Known rows, with every step that occurs
M-P-W-Z-H-X-T-E:  -12  -80    9  108  -31 -156 -229    8    1  107 -308  -69  160 -118  -51   45  214  213  124   12  -33   26   11   71   -2 -124  -39 -207  195  145   34  129   20   15  -14  -64  -93   -1  -81   51  -19  340   22 -148 -310 -109  -58 -189 -186   16  -80   -7
T-E-F-P:   86 -265  -89   27  -17  -59  -45   54   63 -131  -12  -66  171   -5  -53  147   28 -218   94 -158  -47  436   75   78 -172 -182   40 -139   74  154 -137 -340  -16  -86   49  -43   66  -24  -53  -76  137  -41  -77  -74 -262   83 -114  -99   -3 -177 -105   -5
X-V-Z-H-G-F-P:  241 -103 -243  141   59   66  -88   67 -106   61 -311 -115  360    7  -10  284 -252  -61  126  -17   84  -58    8  175   28 -126  -36  110  311 -201 -174 -106   81  -13  -56  -78  163 -121  -82  172 -416  -61  -75  -18 -267  111 -105 -228 -175   88  -13   25
E-F-M-P:  222 -145  272   39  -97 -138  -77   65  -47  -66   -2 -172  135   55   37 -208  -87  -76   81 -155   62  463    3 -101 -283 -191  405  -81  203  -33 -111  -44  -16    5  -29  -51  -10  188  -33   56  -30   88   55 -120 -247  -21  -73  -71    8  -81  -85   -8
P-W-H-X:  113  -71   13   48  -63   -6 -208   43    6   93 -193 -103  -18   95  -87  -83  422  -82   29 -146   68  -27   25   -9   52 -107  -27 -110  -17   15   35  128  -25   42  -28 -101   27  110 -106    0 -160  337  -28   97 -143   70  -92 -231 -146  -34  -55   60
T-G-F-P:  194 -195  -90   23  -46   31  -55   94  -49 -152 -103   45  342  -20  -33  291   88 -229   83  -59  -15    0  113  104 -271 -150   94   70   51  166 -136 -243   91   63  -12  -82  233   73  -82    7  -45   94   66  -56 -261  155  -86 -168  -72 -103  -33  -58
G-F-M-W-H-Z-V-X:  260    8 -311  154  -47   -7 -173  291 -165  -41 -173 -111  199  119   21  323  162 -400  106 -199   26   83  197 -125  112 -199   76  -42  100   58  -39  183   16  158   93  -77  -21  153 -110   75 -320  307   98 -187 -273   -2 -104 -323 -156   83  -76    5
H-Z-V-X-T:  100   -8 -303  229   52   92 -141   76 -135  195 -231 -259   17  171  -61  283   53  -99  -35  -90  111  -57  144   50  156  -94  -77 -229  -94  235  -90   12  149  137   64 -141 -178  -41  -56  172  -91  -73    3 -122 -238  -40  -98 -220 -188  140 -169  -35
F-P-W-H-Z:    3 -182 -117  180 -145 -124 -182  133   26  -28 -127  -71   45   12   16  167  207 -214   22 -131   -6  -31   17  -19  -10 -130   29  -85  -52   76    4  176 -149   54   57 -206  178  153 -102   -1 -390  288  -35  113 -173   67  -81 -242 -146   -3   -7   94
T-G-F-P-M:  291 -217  -52   26  -44  111  -46  157  -60  -26  -65   76  403  -46   31  232  107 -171  128  -27  -67  156   83   77 -258 -178  132  -73   57   64 -166  -31  107   99  -37  -41  199   14  -89  115 -112  159  103  -19 -244  113  -52 -146  -26  -71  -69  -35
X-Z-H-F-M-W-P:  182    4   -2   43  -65 -249 -141   91 -100 -208 -270    6  -13   13  -99 -225  127 -119   61 -184   52 -149  -93  -18 -174 -235   89 -110  259   65  -66  251   58  -16 -119  -61 -149   95  -54    5 -199  322   -9   54 -339  -40  -61 -204  -79  233  -23    5
G-F-M-W-H-X-K-V-Z:  281   62  -66  163   28  -17 -173  175  -43   36 -406 -118  139  142 -101   22  159 -243  170 -256  -16  -28   49 -102   61 -205   11  -24  336  -24  -59  415  140   22  -95    3  121  258  -89  217 -209  194   -8 -181 -290   27  -75 -256  -49  273   29   42
V-X-T-G-F-M-P-W-Z-H:  243  -33  -18    0  -49  -65 -235   56 -178 -153 -273   51  405  -99   62  264  196  -35  118   77   27 -182  113  103 -445 -172  209  -55  397   85  -38  434   93   49   55  -95   78   29 -119  190 -235  490  176 -239 -356  -81  -66 -216 -213   12  -52  -51
K-X-T-G-F-M-P-W:  298 -113  214  149 -174  196 -121  -21  -66  -37 -240   10  152  -76   45  214  305   15   57   11  117    5   83  134 -519 -168  451  -90  146  158 -144  458   79   60  -31  -45  150  244  -92   75   65  261  171 -302 -297  -43  -21 -143 -147   76  -95  -49
Z-V-X-T:  243  -18 -286  145  110   -1 -137   27 -150  165 -241 -223   95  176  -46  108  102  -73  -29 -122  174  -42  124   99  -15  -84  -93 -227  -13  165  -88  -15  182   75   12  -52 -218  -67  -68  121    5  -92   11  -81 -217   18 -104 -161 -132   89 -162    6
F-P-M-W-H-Z-V-X:  236  -82 -360  179  -42 -137 -164  347  -83  162 -120 -123   72   94   58  256  133 -297   55 -207 -124  268  124 -105  145 -176  -42 -228 -137  189  -29  235  -44  179   31    9  -91   19  -80  169 -444  238   86   -1 -243    5  -93 -270  -45  144  -65  120
H-G-F-M-P-W-Z-V-X:  282  -89  -37  163  -26  -61 -124   58 -157   96 -229   50   83   60  109  100   48 -119  160  -48   88  383  119  -68 -102 -172  184   40  283   12  -63  242  -15   76   60  -70  -54  -40 -122  242 -436  449   99 -283 -271  -53 -114 -206 -176   86  -95  -69
T-G-F-P-M-W-Z-V-H:  320 -104 -185  113   39 -263 -101  352  -99  -64 -243    8  540 -159  -29  316   42 -231  162 -112 -184   34   82   42 -143 -193   91  -59  173   82  -89 -280  113  150  -28  146   58   16 -142  202 -343  473  161 -261 -336   71  -49 -196  -85   53  -55    0
Z-H-X-T-K-F-P-W-M-G:  113  -52 -258  -52   40 -186 -174 -193    2  190 -299 -146 -283  134  -17  315   -4  115  172   -2   84  -36   13   65 -313  -85   19 -307  174   15  -78  385   83   14 -196   40  116   78   11   84 -131  125  138  180 -280  -27  -15 -232   33   77 -141  114
K-V-H-X-Z:  115   29  125   61   25  -77 -146  -12  -39  130 -385 -122  200  185 -278  -65  224  -44   46 -193  165 -441  -61   57 -144  -46   38  -21   28    5  -72  -61  159  -13  -96   91 -124  -19  -53  196  -78  252 -132 -167 -247   27 -131 -176  -92  258  -34  -22
Z-V-X-T-E-F:  185 -117 -291  116  152   92 -109   22  -62   32 -168 -229   74   87  -72  310   96 -200   58 -111   50  304  172  153  -72 -146 -104 -295   97  265 -154 -193  172  -49  104   23 -245 -171  -76   42  279 -132  -42 -223 -286   10 -117 -127 -126  -81 -231  -20
H-Z-V-X-K-F-P:   96    3 -479  257  -53 -116 -100  -64  -30  179 -267 -176 -217  184 -126  212 -137 -203    0 -112   92  246  188  -38   19 -179 -129  -40   12  144 -124   46   76   71  -33 -132  -24 -110   14  242 -365   83  -90  -18 -289   -3 -122 -202  -11   89 -120   24
H-Z-V-X-T-K-F-P-W-M:  138  -75 -472  122  -70 -210  -66 -139  -20  208 -278 -177 -317  252   18  497  -88  -64   99  -71  149  155  130  -12 -131  -87  -73 -392   95  242 -122  473   65   41   24  -40   26 -126    0  223 -288  175   69    3 -257  -72  -78 -185   -8  233 -192   76
K-V-Z-W:  218  -40  -34  236  129  -34  -44  213  -60   72 -281 -195  104  234  -21   42 -135 -123  158 -224   55 -284   20  -77  173  -86  -13 -111   46   84  -79  -75  158   -7  -81    0 -159    5  -39  223 -294  -38 -201 -120 -228  130 -100 -111 -187  277   88  -11
E-F-M-W:  269 -104  106   -3  -27  -83  -52  163   -6 -148  -41 -239  193   28  -22  -54 -101 -131   57 -274  -30  388   12  -94 -126 -230  381 -155  151   29 -118  -89   12  -17  -25    1   16  237  -51   34   46   68   93 -128 -246   15  -76 -161   16   24  -56   -2
V-X-T-E-F:   90 -127 -126  -28  134  113 -120  -42  -28  -12 -106 -210  107  122  -65  329  185 -175   40  -76  -13  222  110  135 -163 -176  -36 -320   91  266 -157 -148  125  -77  134   10 -158  -84  -81   12  394 -108  -43 -179 -270    5 -127 -112 -134  -81 -173  -21
T-E-F-M-P-W-H:  178 -221  178  109  -93 -126 -153  125   15 -145   -7  -60  140  -32   98  -41  154 -147  179 -150  -23  377   18  -74 -340 -214  276 -183  242   31  -38  172 -135  -93   65   21  -64  154 -116  -99  -10  376    1 -111 -251   -1  -62  -90  -73 -199  -73   61
G-F-M-W-H-Z:  151  -72  -32  110  -92  -13 -158  296  -97 -116 -126 -134  293   35   32  256  120 -286  140 -171  -52  -16   60 -142   72 -226  229  -44  131   -6  -49  105  -53  127   82 -112  132  334 -119  -11 -158  306  106 -113 -240    8  -54 -294 -143   69  -14    4
M-P-W-Z-V-H-F:  112  -27  -21  310   17 -402 -152  -39  -26   47 -325  -86  -87  -19  -43 -219  110  -90   27  -61   71   78  -74  -83  -55 -133   68 -112  255    1    4 -214   34   70  -47   24 -281   85 -113  150 -487  586    2 -165 -260    4  -88 -122 -276   35  -24   25
K-X-Z-H-G-F:  218   12   18   94  -28  381  -88   28 -115  100 -318 -101   93    3 -123  265   96 -117  153   40  249 -330   22  213  -15 -123  215  125  185  -85 -168   98   36  -12   18   15  -33  -82 -108  122  -47   96  -88 -172 -287   21  -81 -305 -215  200  -67  -31
K-F-M-W-Z-H:  259  -42   -8   26  -59 -270 -145  206 -117  -65 -255 -149  204    0  -56  -30 -191  -19  180 -196   17  -71   13 -195  -34 -202  234 -102  286  -92  -12  -74  -21   22  -20   -1  -65  119  -36  165 -190  448   50  -85 -302  -97  -42 -234  -43  163  -28  -31
Z-V-H-X-K:  163  181 -218  191   67 -145 -118   -8  -61  250 -277 -217   76  143 -252 -231  136    8  -21 -138  185 -157   85  108  125 -115  -77  -64   44  -90  -47 -202  208   69 -169   20 -156  -28  -74  115 -211  118  -90  -82 -240   59 -100 -176  -61  -26 -124   32
P-M-W-Z-H-X-K:  202  137 -137   51   55  -65 -165  195  -21  224 -289 -231  220  -82 -151 -203    8  117  129 -109  -91  101   16   -5  303 -228   10 -194  235  -60   -3  168   83   91 -131   25  -91  -29  -76  280 -212  357   35  -19 -287  -61  -31 -267   -7  195  -23   52
T-K-X-Z-W-H-F-P-M:  201  -74 -259  144  -97   74 -127   98  -13   58 -345   29 -206  157 -119   21  250 -125  180  -87   13 -140   33  225  -11 -182 -106 -286   40  102 -124  532   -5   36  -18    9  -66 -279  -77   88 -340  355 -127   55 -270   41  -62 -135    1  288  -61  117
M-P-W-H-X-Z:   63  -79  188   92 -129  -93 -247   20   24   57 -294 -104   47   34  -47 -126  252   74   61 -114   27    6  -61  -11 -174 -128   51   17   69   98   22  336  -79   57  -53  -36  -37  116  -82   31 -262  422    7   28 -224   13  -84 -184 -101  113   -7   87
W-P-E-F-M-G:   92 -210  167  -20   51  -87 -140  176 -102 -219    0 -118  -88  108   21  -73  343 -226   73 -152  -11  350  -49  -40 -385 -224  182  -96  124  -40  -99   27  -70    0 -159  -49  -30  266  -98  -43  151   94   36   36 -276   27  -20  -76    2 -192 -170  -42
T-K-F-M-P:  197  -86   64   82 -129 -290  -21  -56  -59  106  -75 -161  -21  243  -12 -105 -293   84  181 -170  139  113   29 -263 -233 -141  307 -231  109  -49  -85  136   13   30 -105   68 -188  110  -16   75   27  256   50  -46 -251  -64  -49  -19   60   97  -79  -11
H-X-V-Z-W-P-E-F-M:  139 -114   16  -12  -62  -97 -133  210  -69 -170 -283 -136    7  202 -121 -162  327   27   55 -191  -47  398   18  137  -14 -226 -166  -37  237  -76 -121  202   54  -20 -199 -182  158 -125  -29  122 -298  128 -146  -43 -295   21  -94  -45   10    4 -159  -47
M-W-Z-V:  230  -66 -152  201   78 -181  -97  292  -64   31 -261 -252  239  -43  -59   -6 -176  -79  118 -265  -25  125   56 -107  230 -150   36 -106  104  180    2 -353   19  106    2   33 -200   54  -92  134 -122  269   44 -164 -254   26  -56 -197 -102  208  -33  -19

Rows
 199 -113  -52  340 -181 -105 -177  182  -89  -25 -174  -64  155  -41  119   92   96 -223  151  -87  118  192   82 -137  -57 -158  232   28  226 -111  -18  349  -73  129   23 -174   73  240 -117   40 -487  441   81 -127 -233  -10  -42 -231 -191  -39  -67   37
G-F-M-P-W-H-Z-V
 138 -157  255   25 -146 -163 -273  -11   -5  -21 -211 -156  -72   10    9  -93  381  -15   31  -85  -11  405  -19   50 -326 -176  227 -172  221   25  -51  437  -22    1   -5 -134  178  239  -70   22  -57  227  132  -62 -221  -75  -58 -161  -43  -88 -165   91
E-F-M-P-W-H-X-T
 257  -15   55  165  -99 -152 -171   -3 -110   13 -297   29  251  -20  -43  131  317   72   26   -4   75  -72   86  132 -415 -121  236  -38  142   23  -94  204  233  119 -137  -14  100  193  -93   78 -234  315  213 -300 -315  -20  -60 -171 -142 -101 -164  -41
Z-V-H-X-T-G-F-M-P-W
 399   73 -136  224  -49  210 -101   89  -75   30 -397 -144   46   46 -119 -135  -72   33   11 -208  135  -67    0   53   51 -197  169 -180  269  -76 -110  198   92   22 -126    9 -152   44  -23  198 -357  208  -49 -142 -328  -60  -73 -226 -146  336   -5   -6
K-X-V-Z-H-F-M-W
  71 -277 -181   51   73 -131 -180  -67   74 -111 -337  -49   92  -36  -82  394  271 -312  100 -140  -67  349   71  149 -330 -138  -97 -273  271  337 -107  154   24 -180  163  -36   76 -178  -83  200  133  232  -78 -269 -293  -20 -140 -130 -114  116  -99   10
K-V-X-T-E-F-P-W-Z
 121   72 -397  278   34  -15 -191   55 -108  219 -295 -299 -249  217 -126  216    6 -291   90  -94  106  -64  176  -91  145 -174 -162  -86   79  107  -58   53   53   76   59  -40 -224  -91  -63  218 -247  274 -122    0 -252    3  -86 -235 -136   78 -126   60
W-H-Z-V-X-K-F
  33 -198 -225  -19   87  -50 -183   -9  -14  -41 -224  -35    6  -68  -24  483  171 -148  108   38 -103  206   68  265 -157 -174  -62 -216  240  223 -111   90  -26 -156  176  -51   43 -248 -120  119  -29  124  -26 -157 -321  -42 -132 -243 -172  -52 -144   22
V-X-T-E-F-P-W-Z-H-G
 144  -57  -46   96  216    8 -145  243 -140   34 -165  -69  118  117  133  218  104 -283  235  -56 -139   33   41  -79   36 -234 -103 -104  153  -63 -111   36  154  142 -160  -52  -83  122 -105  118 -314   31  -97   17 -282  133  -26 -100 -274   86  -10   22
V-Z-W-P-M-G-F
 145 -212 -106  122  -35   25 -185  341  -59  -47 -197 -105  309 -123   73  655  201 -227  132   -7 -312   -5   41   76 -133 -229  106 -196    9  304 -143  202   49  173   81  -23  252  221 -129   89  -45  183  243  -75 -287   36    2 -266 -105   94  -65   62
X-T-G-F-P-M-W-H-Z
  59  -38  -65 -113   75 -118 -173  139  -94 -121 -317   45  184  210   14  259  438   27  139   33  -35 -122  -52  260 -370 -179  -67  163  146  -84 -126   64   25  119 -202   35  274  118  -46   -9 -488  194   64  -28 -334  129  -84 -218   31  -65  -46   23
V-H-X-Z-W-M-G-F-P-E
 179 -112 -151  110   36 -142 -101 -130   -8   43 -293  -98  364  -13  -54  258   78  -73   29  -24  112  -18  -48  221 -273 -134  120   75  209 -222 -175 -118   34  -60  -54   10  205  -43 -136   70 -321  281  -17  -77 -185  160 -127 -172 -191  -14  -20   74
X-V-H-G-F-P-W
 249  -78   10  126   65  101 -122  340 -217   -8 -195   -3  136  242  119  217   45 -177  252  -71  -34 -256   71   22  157 -201   27   14  169  -94 -107   91   46   60   65 -110   82   60 -133   72 -458   58  -74  -87 -235   99  -80 -220 -207   49  -22  -18
V-Z-W-H-G-F-M
  99 -224  -20  356  -96  -63 -200  193  -24  -47 -160 -174   22  -98   86  243   68 -109  156  -92  -48  359   68   16 -157 -190  176 -266  192  173  -76  287  -55   -1  117  -90  -60  125 -104  -19  -69  226   57 -219 -296 -100  -20 -158 -133  -97 -200   44
X-T-E-F-M-P-W-H-Z-V
 412  -45 -260   83   70   31 -203  291 -229 -117 -263  -80  318   58   24  444  243 -266  107 -136  -37 -172  205  101 -262 -188   63 -128  128  281  -91  189  175  113   77   53  -23  100 -136   49    8  209  224 -220 -312   39  -59 -257 -107   46 -134   -2
Z-V-X-T-G-F-M-W-H
 131 -205   -5  335 -134  -52 -146  242   -1  -67  -55 -111   25  -71   75  121   20 -200  191 -154  -25  443   98 -104  -82 -196  221 -162  172  101  -37  162 -121    0   90  -57 -108   96 -100  -20 -224  369   -4 -194 -289  -52  -48 -162 -122 -150 -138   22
T-E-F-M-P-W-H-Z-V
